Each row has two labels, one from each of two sets.
[-20.8  21.8  43.8  42.7   8.6 -58.6   0.5  -4.6  28.6  27.0 -51.2  -2.7
  -9.1 -14.5   4.8 -10.6 -32.9 -26.3  10.0 -12.2  -9.0  -3.4 -12.8 -14.7
  18.4  -9.3   6.5  -5.0 -48.6   0.1   1.7  -4.0 -19.8 -24.0 -11.5 -13.3
  14.1   8.8  -9.4  27.1 -11.4  -0.4  -2.0   0.5   6.3  -6.2   4.7  36.3
  -5.1  29.7]
Dp, K
[  9.6 -37.8  -1.6 -20.5  34.0 -15.1   0.5   8.2  -9.9   5.9   8.8  17.6
   0.9  -6.7   6.1  16.2   6.8  31.1  -1.1  -7.6  -3.0  19.7  -5.7  -2.2
  13.7 -32.8  -7.9  -6.9 -16.5 -25.7  11.3   1.9   6.6 -58.1  10.1   4.5
  24.9  -9.3  -1.5  -2.4  -1.9  -4.9   2.2 -16.4  -4.3   6.3   8.0  -3.4
 -18.2 -11.5]
DS, C
[-37.8   2.4  -1.0  -6.8  13.1 -12.5   5.1  -8.7   1.7  11.7  50.1 -13.1
  19.4  -8.6 -10.0 -27.4 -11.9  -7.0  12.5  -8.0  23.9  -4.3   7.1  -4.7
  14.6  16.7  16.2  -7.4 -25.6  -7.8  -5.2   1.4  -9.1 -55.5  -3.6  -0.1
  12.4 -51.7 -18.2 -12.5  -2.5  -1.0   1.2 -17.9  -2.8   3.6   5.3 -36.0
 -15.2 -12.3]
DS, N
[ 26.8   6.1 -28.4   1.6  12.8  16.8  18.2  -0.4 -18.1   7.1  -3.3 -16.4
  18.8  -4.1   3.1   8.0 -20.0  -4.8  13.7  -6.7  24.4   6.1  -2.4   0.1
   6.2  49.9   4.4   0.8   2.5   0.7  13.5  -8.1   0.1   6.3 -50.3   1.8
  -9.0   7.9  -8.0  -1.9  25.5  10.8  -5.5  15.0  -2.9   7.1   2.2 -20.6
 -32.6  -3.1]
DS, H
[ -6.5  -6.8   4.0 -11.2  31.6 -22.0   5.4   5.5   0.1  11.0  -1.9 -12.1
   0.4 -14.7   6.0  30.3   9.7  14.7  -6.4  19.9 -10.5  20.8 -11.9   5.7
  -5.4 -42.0 -13.9  -6.4 -11.0  -7.3   7.0   1.0  -3.2 -25.3  10.5  -4.0
  40.2   5.3   9.2   0.4  -3.0   8.1 -16.0   4.6   1.8 -10.9  15.9   6.0
 -34.4   8.3]
DS, C
[-14.7 -25.7 -23.3 -12.1  36.3  15.8 -21.8 -13.2 -10.8  -8.6 -11.0  -8.9
   2.9  -9.9  -6.7   6.5  -5.7   6.5  -0.4  -3.5   9.3  -1.6   0.3  11.5
   1.3   9.0   7.0   3.1   9.2  -1.1 -11.5   2.8  20.5   2.2  -0.7  17.2
  -4.1 -44.9  -5.3  23.9  11.4  -0.9  16.1  -2.2   2.5  15.5  -9.4 -51.9
  16.1 -13.6]
CQ, H
[ 63.4 -28.7 -39.7   4.9  53.9 -17.4   0.1 -14.7 -11.7  25.1   2.8 -30.1
  27.4 -21.6   0.1  -1.4 -35.0 -30.1  24.4 -22.0  24.6   5.3 -13.2   6.2
  33.0  32.1  -3.4 -10.8 -35.3   0.8  22.2   2.1 -12.5 -73.0  -6.9  17.2
  21.7 -31.3 -12.9  18.5  -6.9  14.5  36.8   1.7 -18.9  23.1   9.9 -37.9
 -29.0  -9.4]
DS, H
[ 11.6   4.0   5.4  -7.5 -21.5  10.2  15.2  -5.1   6.5   9.9 -20.1  -4.5
  -7.6   1.6  -1.5  26.3  -4.4   6.8   1.0   1.2   9.3  19.7   1.7  -9.9
 -10.1  15.1  -6.9   6.4   8.5   3.6  13.5  -6.1  -4.7  49.3  -1.1   6.1
   6.4  30.1   7.5   3.2  -8.7  10.1 -22.7  18.8  -2.2   0.1  -9.3  -0.4
 -15.5   6.3]
DS, H
[ -0.8  -4.6  -8.2 -17.6  49.2 -20.0  10.9 -17.0   0.0 -12.3  -0.4  -5.0
   6.9 -31.6   3.7  30.2   5.9  18.3  15.8   9.9   4.1   2.0   6.6  -4.4
  -3.2  15.3 -15.8  -5.4  -8.5 -14.3   4.0  19.2   9.0 -53.6  12.7   7.2
  19.8 -32.4  -1.8  -7.3 -11.0   4.9 -10.4 -10.0 -11.6  -9.7  20.2  -9.5
 -25.9  10.5]
Dp, C
[-36.1   6.3  13.1   8.0 -15.9 -17.8   8.0  -5.4  13.9  -2.1   4.2  -5.1
   5.0  -0.9  -5.5 -12.0 -15.5  -8.5   6.4 -26.3   5.4   0.0   4.0  -7.8
   1.0  28.1  -0.3   5.5 -11.5   4.8   2.8  -2.9   5.5 -10.8   5.5  -8.7
   7.5 -17.1  -2.9   6.8 -10.8 -18.5  -6.3  -2.8  -1.8  -3.2  10.9  -2.3
 -11.1   5.9]
Dp, N
[-17.1 -19.2  15.7  -2.9 -14.7 -16.7   9.8   0.2  -7.4   1.5  -3.6  11.1
  -4.8   0.8   3.4  10.0   4.6   9.0   5.4  -6.9  -4.3  -2.0  31.3  -5.1
 -11.2  34.2 -25.3  -9.1   2.7 -16.1  10.6   4.4   2.4 -28.2   8.5  -0.1
   6.3 -17.0  -3.0 -17.2   1.8   2.8   6.0 -10.2  -2.8 -10.3  14.4   4.7
  13.2   3.2]
Dp, C
[-21.7 -33.1  27.6 -25.9   9.5 -10.5  -0.8  -1.5  -3.2  -9.0  -7.9  -2.1
   4.4  -6.0   5.0  -5.6 -30.7  12.3  12.5 -21.1  -2.5   2.5   7.2   0.7
  -6.0  20.3 -19.7   7.4  -2.6  -4.8   6.2   2.2   7.9 -18.9  24.4  17.1
  17.8 -47.0   7.3   0.6  11.5   1.2  16.5 -20.9 -11.9   4.0   9.4 -20.7
   2.9  -1.7]
SD, C
